Below are the code and all the weights of a small trained network. Each question names an input and a class and asks about switching units off, where a switched-off unit gives its printed mean instead of its output.

import numpy as np


def w(rows, s, z=0):
    codes = np.array(rows[::2]) - 128.0
    scale = np.full(codes.shape[1], s)
    scale[-1] = z or s
    return codes * scale


def f(y):
    return np.maximum(y, 0)


def log_softmax(a):
    a = a - a.max(-1, keepdims=True)
    return a - np.log(np.exp(a).sum(-1, keepdims=True))


def net(x, mask):
    res = np.array(x, float).reshape(1, 4) / 4 @ E
    y = f(res @ A[0][:, :-1].T + A[0][:, -1])
    res = res + np.where(mask, y, B[0][:, -1]) @ B[0][:, :-1]
    return log_softmax(res[-1] @ U[:, :-1].T + U[:, -1])


A, B = {}, {}
E = w([
[230,152,66,112,195,189,134],'x0',
[142,53,196,160,151,169,73],'x1',
[121,175,104,255,108,113,61],'x2',
[82,136,150,136,202,137,44],'x3',
],0.0092)
A[0] = w([
[167,224,58,62,147,129,181,176],'n0',
[58,95,223,126,135,121,87,191],'n1',
[196,85,121,120,214,251,110,207],'n2',
[179,123,129,99,219,254,135,175],'n3',
[114,67,206,131,76,107,138,169],'n4',
[124,99,169,100,60,98,230,211],'n5',
[92,130,92,87,133,54,151,153],'n6',
[118,145,94,61,117,101,187,183],'n7',
[103,183,73,176,86,94,119,159],'n8',
[202,125,190,179,158,222,112,137],'n9',
[131,82,164,126,20,98,230,211],'n10',
[164,175,61,184,123,123,112,180],'n11',
[152,192,99,155,30,83,107,207],'n12',
[71,178,110,175,124,83,67,252],'n13',
[134,171,67,38,140,146,189,196],'n14',
[100,69,148,171,163,137,112,117],'n15',
[161,175,91,189,119,118,100,150],'n16',
[142,183,41,155,117,154,129,220],'n17',
[14,81,225,105,89,74,118,195],'n18',
],0.0084,0.0036)
B[0] = w([
[161,153,141,148,119,100,225,219],'n0',
[133,134,188,135,169,159,35,225],'n1',
[159,16,31,56,190,10,150,253],'n2',
[129,27,16,17,236,45,182,238],'n3',
[141,81,128,105,87,172,39,205],'n4',
[178,91,125,86,34,171,135,227],'n5',
[157,142,198,115,134,159,148,171],'n6',
[195,120,168,137,107,154,206,196],'n7',
[59,196,93,172,114,131,133,199],'n8',
[196,112,126,140,136,2,60,207],'n9',
[175,100,81,120,26,187,82,238],'n10',
[67,147,50,174,106,46,177,203],'n11',
[75,154,93,188,55,148,118,212],'n12',
[75,189,134,172,183,103,74,230],'n13',
[194,160,139,105,148,143,220,214],'n14',
[154,102,177,140,147,110,79,176],'n15',
[90,158,82,160,120,45,132,194],'n16',
[99,170,57,144,144,58,220,206],'n17',
[91,115,187,101,149,248,49,254],'n18',
],0.007,0.0092)
U = w([
[151,8,51,28,243,73,169,172],'0',
[204,84,211,181,175,52,57,11],'1',
[144,63,177,107,12,241,68,205],'2',
[19,232,73,212,108,86,156,131],'3',
[228,178,169,113,91,161,237,153],'4',
[33,149,253,122,255,211,59,123],'5',
[82,214,217,125,197,165,195,101],'6',
],0.0064,0.0013)

Each question gives the input, the list of numbers given to net, and the class t.
The units are the neurons (one row each of A and B). Each row of codes is followed by its name. A weight is (code - 128) times the scale printed after its matrix; where a second scale follows, it is the last column's (A, B and U).
mask holds one flag per neuron, in row order. A switched-off neuron (its flag False) gives its mean, the last column of its row in B, instead of its output. The means were averaged over made-up inputs and are rounded, as every weight is.
A unit's drop is (log p(t) with every unit on - log p(t) with that unit switched off) / (log p(t) with every unit on - log p(t) with every unit switched off).
The circuit of an input: a set's keep is (log p(t) with only the set's units on - log p(t) with every unit switched off) / (log p(t) with every unit on - log p(t) with every unit switched off). Starting from the 12 units with the biggest drops (on a tie, the unit counted first), units are removed one at a time, each time the one whose removal leaves the highest keep (on an exact tie, the one counted first), for as long as the keep stays at least 0.8.
units of the circuit, in order: the units of the circuit, biggest drop first
top k neurons: the k neurons with the biggest drops, biggest first
drop of u: that unit's drop, to one decimal
input [5,2,6,7], class 0: units of the circuit, in order => (n2)
input [7,-7,-4,-3], class 4: top 3 neurons => (n0; n14; n7)
input [1,-5,1,-2], class 4: top 4 neurons => (n14; n7; n0; n13)
input [-7,5,0,1], class 5: top 2 neurons => (n1; n18)
input [-6,-7,-6,-7], class 4: top 2 neurons => (n14; n7)
input [0,4,-7,-8], class 2: top 2 neurons => (n10; n5)
input [-4,4,8,2], class 5: top 2 neurons => (n1; n18)
input [1,-6,1,-1], class 3: drop of n14 => -0.1
input [-2,-2,-2,-3], class 4: drop of n10 => -0.3
input [-1,-4,-6,4], class 4: drop of n2 => 0.2
